[[ 0.25 -1.68  4.01 -1.19  0.93 -4.82 -2.41 -0.89 -1.07  3.44  1.38  2.11]
 [-1.48 -0.60  1.62  1.32 -1.08  0.10 -0.18 -0.71  0.64 -1.63  1.53  0.21]
 [-1.08 -1.18 -1.08  1.48  0.63  1.52  2.00  0.90  0.23 -3.54 -0.45 -1.00]
 [ 1.00  1.70  3.40  3.79 -0.81  0.31 -0.40 -2.46  1.10 -0.59  0.40  1.20]
 [-0.05  1.50 -0.06  2.05  2.90  0.99 -1.92  3.26 -3.35  1.99 -0.41  5.05]
 [-3.48 -2.07 -1.29 -2.90 -0.38 -0.06 -0.13  2.73 -0.86  0.25  2.59  0.68]
 [-1.30 -3.10 -0.31  2.50  6.09 -0.76  0.54  5.02 -4.33 -1.83 -1.42  3.88]
 [ 0.49 -0.67  1.58 -1.72 -3.43 -1.82  0.21 -4.20  3.17 -0.49  0.88 -3.97]
 [ 3.61 -1.79 -1.05 -0.43  2.42 -2.09  2.98 -1.59  0.85 -1.56 -4.23 -4.10]
 [ 2.48 -0.32 -1.16  2.15  3.01  0.35  2.28  0.27 -0.45 -2.09 -3.65
  -1.11]] yields -3.65

[[ 4.25  4.51  2.75 -0.05 -2.76 -4.07 -3.60 -1.54  1.02  3.06  3.55  2.57
   0.49]
 [-0.57 -4.38 -6.22 -5.30 -1.94  2.29  5.37  6.06  4.06  0.17 -3.65 -5.79
  -5.32]
 [-0.61 -0.74 -0.59 -0.48 -0.16  0.26  0.75  1.09  1.06  0.62 -0.28 -1.23
  -1.76]
 [ 3.06 -1.19 -4.88 -6.38 -4.98 -1.34  2.88  5.77  6.04  3.60 -0.40 -4.22
  -6.09]
 [-6.35 -5.04 -1.57  2.66  5.62  6.01  3.74 -0.25 -3.96 -5.93 -5.16 -2.12
   1.79]
 [-0.33  0.00  0.39  0.79  1.02  0.91  0.41 -0.41 -1.24 -1.64 -1.35 -0.42
   0.85]] yields -0.42

[[ 0.55  0.77 -0.39  0.00 -0.10  0.05  0.52]
 [ 1.74  1.98  0.55 -1.58  2.40 -2.15  1.43]
 [ 1.16  1.74 -4.43  0.69 -1.76  4.33  1.57]
 [ 1.68  2.23 -0.78  0.74 -0.95 -1.79  1.59]
 [-5.33 -6.34  3.03  3.01 -2.95 -2.24 -5.62]
 [-3.86 -4.45  1.61  2.85 -3.10 -1.35 -4.00]
 [-1.13 -1.12  1.00  1.41 -1.53 -1.50 -1.16]
 [-3.65 -4.15  1.32  2.92 -3.25 -1.20 -3.76]] yields -1.20

[[-4.15  0.20  4.07 -1.83 -3.37  3.12  2.10 -4.02 -0.64  4.19 -1.02 -3.84
   2.55  2.86 -3.61]
 [ 5.82  6.26  5.44  3.62  1.13 -1.56 -3.95 -5.63 -6.18 -5.69 -4.00 -1.57
   0.98  3.55  5.43]
 [-2.61 -1.06  1.37  2.65  1.84 -0.48 -2.44 -2.45 -0.49  1.84  2.66  1.37
  -0.99 -2.58 -2.08]
 [ 3.28 -4.46 -5.49  1.71  6.32  1.45 -5.54 -4.26  3.49  6.03 -0.51 -6.20
  -2.54  4.97  5.04]
 [ 1.15  3.53  3.28  0.58 -2.53 -3.78 -2.19  1.00  3.48  3.29  0.70 -2.41
  -3.78 -2.24  0.84]
 [-5.06 -0.04  5.05  6.52  3.63 -1.97 -6.06 -6.07 -1.85  3.63  6.61  5.04
   0.01 -5.05 -6.59]
 [ 0.40  2.46  1.27 -1.64 -2.40 -0.02  2.43  1.59 -1.32 -2.56 -0.41  2.18
   1.89 -0.83 -2.57]
 [ 0.33 -1.41 -2.70 -2.96 -2.13 -0.53  1.26  2.52  2.96  2.26  0.82 -0.94
  -2.43 -2.96 -2.50]
 [ 1.03  3.00 -1.13 -2.95  1.14  2.97 -1.25 -2.95  1.28  2.99 -1.33 -2.85
   1.32  2.87 -1.40]
 [-2.92 -0.35  2.89  0.34 -2.90 -0.44  2.90  0.57 -2.85 -0.75  2.75  0.77
  -2.73 -0.93  2.74]] yields -0.93

[[-0.17 -0.60 -0.32 -0.12  0.28 -0.11 -0.10  0.06  0.09 -0.16]
 [-0.79  0.25 -0.19 -0.63  0.32  0.05 -0.82  0.52  0.57  0.86]
 [-1.44 -0.66 -1.14 -1.36  1.12 -0.27 -0.82  0.90  0.84  0.48]
 [ 3.19  3.00  2.47  3.77 -3.14  0.87  5.57 -2.22 -2.00 -1.30]
 [-2.20 -1.46 -1.77 -2.05  1.80 -0.89 -1.90  1.09  1.05  0.48]
 [-3.16 -3.59 -2.81 -4.03  3.35 -1.07 -6.26  2.18  1.85  0.75]
 [ 0.76  0.47  0.84  1.14 -0.91  0.09  1.66 -0.66 -0.52 -0.11]
 [-1.48 -0.70 -1.38 -1.26  1.10 -0.66 -1.58  0.45  0.59  0.39]
 [ 5.31  6.49  5.00  5.40 -5.18  2.80  6.95 -2.73 -2.75 -0.96]
 [ 1.31  0.48  0.75  1.74 -1.05 -0.27  3.10 -1.02 -0.84 -0.81]] yields -0.84

[[-0.11  1.57  0.38  0.61  0.55 -0.06 -0.11 -0.84 -0.63 -0.74]
 [ 0.79  0.52 -1.56 -2.25 -2.46 -0.25 -0.30  3.00  1.81  2.39]
 [ 0.89 -1.56  0.17  0.92 -0.33 -1.40 -2.14 -1.52 -2.38 -2.10]
 [-1.79  0.59 -0.32 -1.80  0.68  2.79  4.26  2.97  4.72  4.15]
 [ 0.15  0.71  0.21  0.48  0.17 -0.34 -0.53 -0.71 -0.81 -0.80]
 [-0.64  7.47  0.90  1.17  1.53  0.41  0.59 -1.50 -0.63 -1.03]
 [-1.17  1.58  1.57  1.99  2.70  0.80  1.15 -2.55 -0.97 -1.69]
 [-0.65  1.53 -0.81 -1.89 -0.62  1.42  2.20  2.83  3.30  3.23]
 [-0.80  0.84  0.14 -0.31  0.66  1.08  1.64  0.62  1.46  1.16]] yields 1.46
